Below are the code and all the weights of a small trained network. Each question names an input and a class and asks about switching units off, where a switched-off unit gives its printed mean instead of its output.

import numpy as np


def w(rows, s, z=0):
    codes = np.array(rows[::2]) - 128.0
    scale = np.full(codes.shape[1], s)
    scale[-1] = z or s
    return codes * scale


def f(y):
    return y / 2 * (1 + np.tanh(0.7978845608 * (y + 0.044715 * y**3)))


def log_softmax(a):
    a = a - a.max(-1, keepdims=True)
    return a - np.log(np.exp(a).sum(-1, keepdims=True))


def net(x, mask):
    res = np.array(x, float).reshape(1, 8) / 4 @ E
    y = f(res @ A[0][:, :-1].T + A[0][:, -1])
    res = res + np.where(mask, y, B[0][:, -1]) @ B[0][:, :-1]
    return log_softmax(res[-1] @ U[:, :-1].T + U[:, -1])


A, B = {}, {}
E = w([
[171,118,243,87,180,85,49],'x0',
[129,126,129,132,130,129,128],'x1',
[184,74,38,203,67,41,3],'x2',
[138,225,109,35,60,190,62],'x3',
[129,246,166,224,110,68,142],'x4',
[127,128,130,130,130,136,128],'x5',
[9,180,68,122,242,122,60],'x6',
[8,103,199,142,25,109,90],'x7',
],0.0045)
A[0] = w([
[181,102,149,105,79,104,179,21],'neuron 1',
[243,113,149,144,95,152,170,81],'neuron 2',
[224,131,42,153,139,87,61,140],'neuron 3',
[187,253,136,197,139,84,155,61],'neuron 4',
[154,110,107,160,116,127,81,1],'neuron 5',
[147,185,119,99,108,130,103,78],'neuron 6',
[178,223,83,48,93,157,106,73],'neuron 7',
[135,70,133,197,210,83,200,44],'neuron 8',
[147,115,109,162,117,137,87,6],'neuron 9',
[215,148,210,93,214,83,75,81],'neuron 10',
[94,131,174,122,132,161,169,40],'neuron 11',
[84,157,67,129,250,120,86,47],'neuron 12',
[161,34,70,33,156,158,124,62],'neuron 13',
[225,168,87,129,216,139,142,61],'neuron 14',
[130,164,13,153,110,138,224,85],'neuron 15',
[166,192,157,77,210,172,230,85],'neuron 16',
],0.012,0.0053)
B[0] = w([
[138,239,90,106,164,141,70,149],'neuron 1',
[180,231,104,138,103,161,110,188],'neuron 2',
[107,113,107,100,83,59,227,224],'neuron 3',
[37,148,172,179,237,175,181,207],'neuron 4',
[58,130,28,93,174,83,107,128],'neuron 5',
[154,91,131,146,190,116,113,139],'neuron 6',
[241,67,142,131,181,82,77,182],'neuron 7',
[234,57,149,117,195,82,79,192],'neuron 8',
[62,123,26,110,196,88,82,121],'neuron 9',
[106,54,64,84,91,247,108,226],'neuron 10',
[81,129,59,151,117,43,93,153],'neuron 11',
[198,252,91,133,114,171,126,205],'neuron 12',
[35,142,177,197,227,168,174,185],'neuron 13',
[88,144,229,155,52,62,27,193],'neuron 14',
[107,64,95,76,84,236,88,198],'neuron 15',
[97,115,79,110,92,49,212,253],'neuron 16',
],0.025,0.0069)
U = w([
[84,125,48,107,122,12,170,93],'0',
[185,255,96,139,134,142,112,96],'1',
[68,129,181,202,222,144,161,99],'2',
[221,59,140,124,205,65,96,89],'3',
[93,66,102,79,85,195,89,77],'4',
[151,130,169,125,104,111,195,252],'5',
[76,141,212,160,44,52,45,201],'6',
],0.0082,0.017)

Each question gives the input, the list of numbers given to net, and the class t.
The units are the neurons (one row each of A and B). Each row of codes is followed by its name. A weight is (code - 128) times the scale printed after its matrix; where a second scale follows, it is the last column's (A, B and U).
mask holds one flag per neuron, in row order. A switched-off neuron (its flag False) gives its mean, the last column of its row in B, instead of its output. The means were averaged over made-up inputs and are rounded, as every weight is.
A unit's drop is (log p(t) with every unit on - log p(t) with that unit switched off) / (log p(t) with every unit on - log p(t) with every unit switched off).
The circuit of an input: a set's keep is (log p(t) with only the set's units on - log p(t) with every unit switched off) / (log p(t) with every unit on - log p(t) with every unit switched off). Starting from the 12 units with the biggest drops (on a tie, the unit counted first), units are removed one at a time, each time the one whose removal leaves the highest keep (on an exact tie, the one counted first), for as long as the keep stays at least 0.8.
units of the circuit, in order: the units of the circuit, biggest drop first
most important unit: the unit with the biggest drop
top k neurons: the k neurons with the biggest drops, biggest first
drop when u is switched off: that unit's drop, to one decimal
input [-8,8,6,-6,-2,3,2,-8], class 4: top 2 neurons : [neuron 15; neuron 16]
input [-5,-5,-4,-3,-7,-6,5,6], class 2: units of the circuit, in order : [neuron 16; neuron 13]
input [7,-4,4,6,-1,-3,-8,-2], class 1: most important unit : neuron 2
input [3,-5,3,-5,0,2,3,5], class 3: units of the circuit, in order : [neuron 14; neuron 16; neuron 4]
input [-1,7,-5,-4,-7,8,7,8], class 6: units of the circuit, in order : [neuron 4; neuron 10]
input [-6,2,5,5,6,-8,2,1], class 2: top 3 neurons : [neuron 4; neuron 16; neuron 10]
input [-4,0,-6,-4,-6,3,-3,6], class 0: top 3 neurons : [neuron 11; neuron 14; neuron 4]
input [6,2,0,-5,4,-8,-4,5], class 4: units of the circuit, in order : [neuron 10; neuron 3]
input [7,-1,-7,0,4,4,8,-7], class 1: top 2 neurons : [neuron 12; neuron 3]
input [-4,2,6,5,8,-8,2,8], class 2: top 3 neurons : [neuron 4; neuron 16; neuron 14]
input [7,4,5,-2,-6,1,0,-7], class 4: top 2 neurons : [neuron 10; neuron 4]
input [2,2,4,-7,-7,-1,3,0], class 2: top 3 neurons : [neuron 13; neuron 7; neuron 16]
input [0,-5,8,-8,7,4,-5,7], class 0: top 3 neurons : [neuron 5; neuron 3; neuron 7]
input [3,-3,-3,-1,4,-2,5,-7], class 6: most important unit : neuron 14
input [2,6,-6,4,6,0,0,3], class 0: units of the circuit, in order : [neuron 16; neuron 11]
input [-2,-5,-8,4,5,2,7,8], class 0: top 2 neurons : [neuron 11; neuron 14]
input [0,-1,0,-4,3,-7,0,0], class 3: top 3 neurons : [neuron 8; neuron 13; neuron 16]
input [5,-8,0,8,4,5,-7,3], class 3: top 2 neurons : [neuron 7; neuron 12]
input [-6,7,-5,-6,0,0,7,-4], class 1: top 4 neurons : [neuron 12; neuron 10; neuron 3; neuron 7]
input [2,4,4,8,-5,6,1,6], class 3: top 2 neurons : [neuron 7; neuron 14]
input [-5,-5,-3,-7,-7,-6,4,0], class 2: most important unit : neuron 13
input [-3,7,-8,-1,2,1,-7,8], class 0: drop when neuron 14 is switched off : 0.3
input [-1,-3,0,2,-8,0,8,-1], class 1: drop when neuron 4 is switched off : 0.5
input [-4,0,-5,-4,-4,3,7,0], class 1: drop when neuron 3 is switched off : 0.1
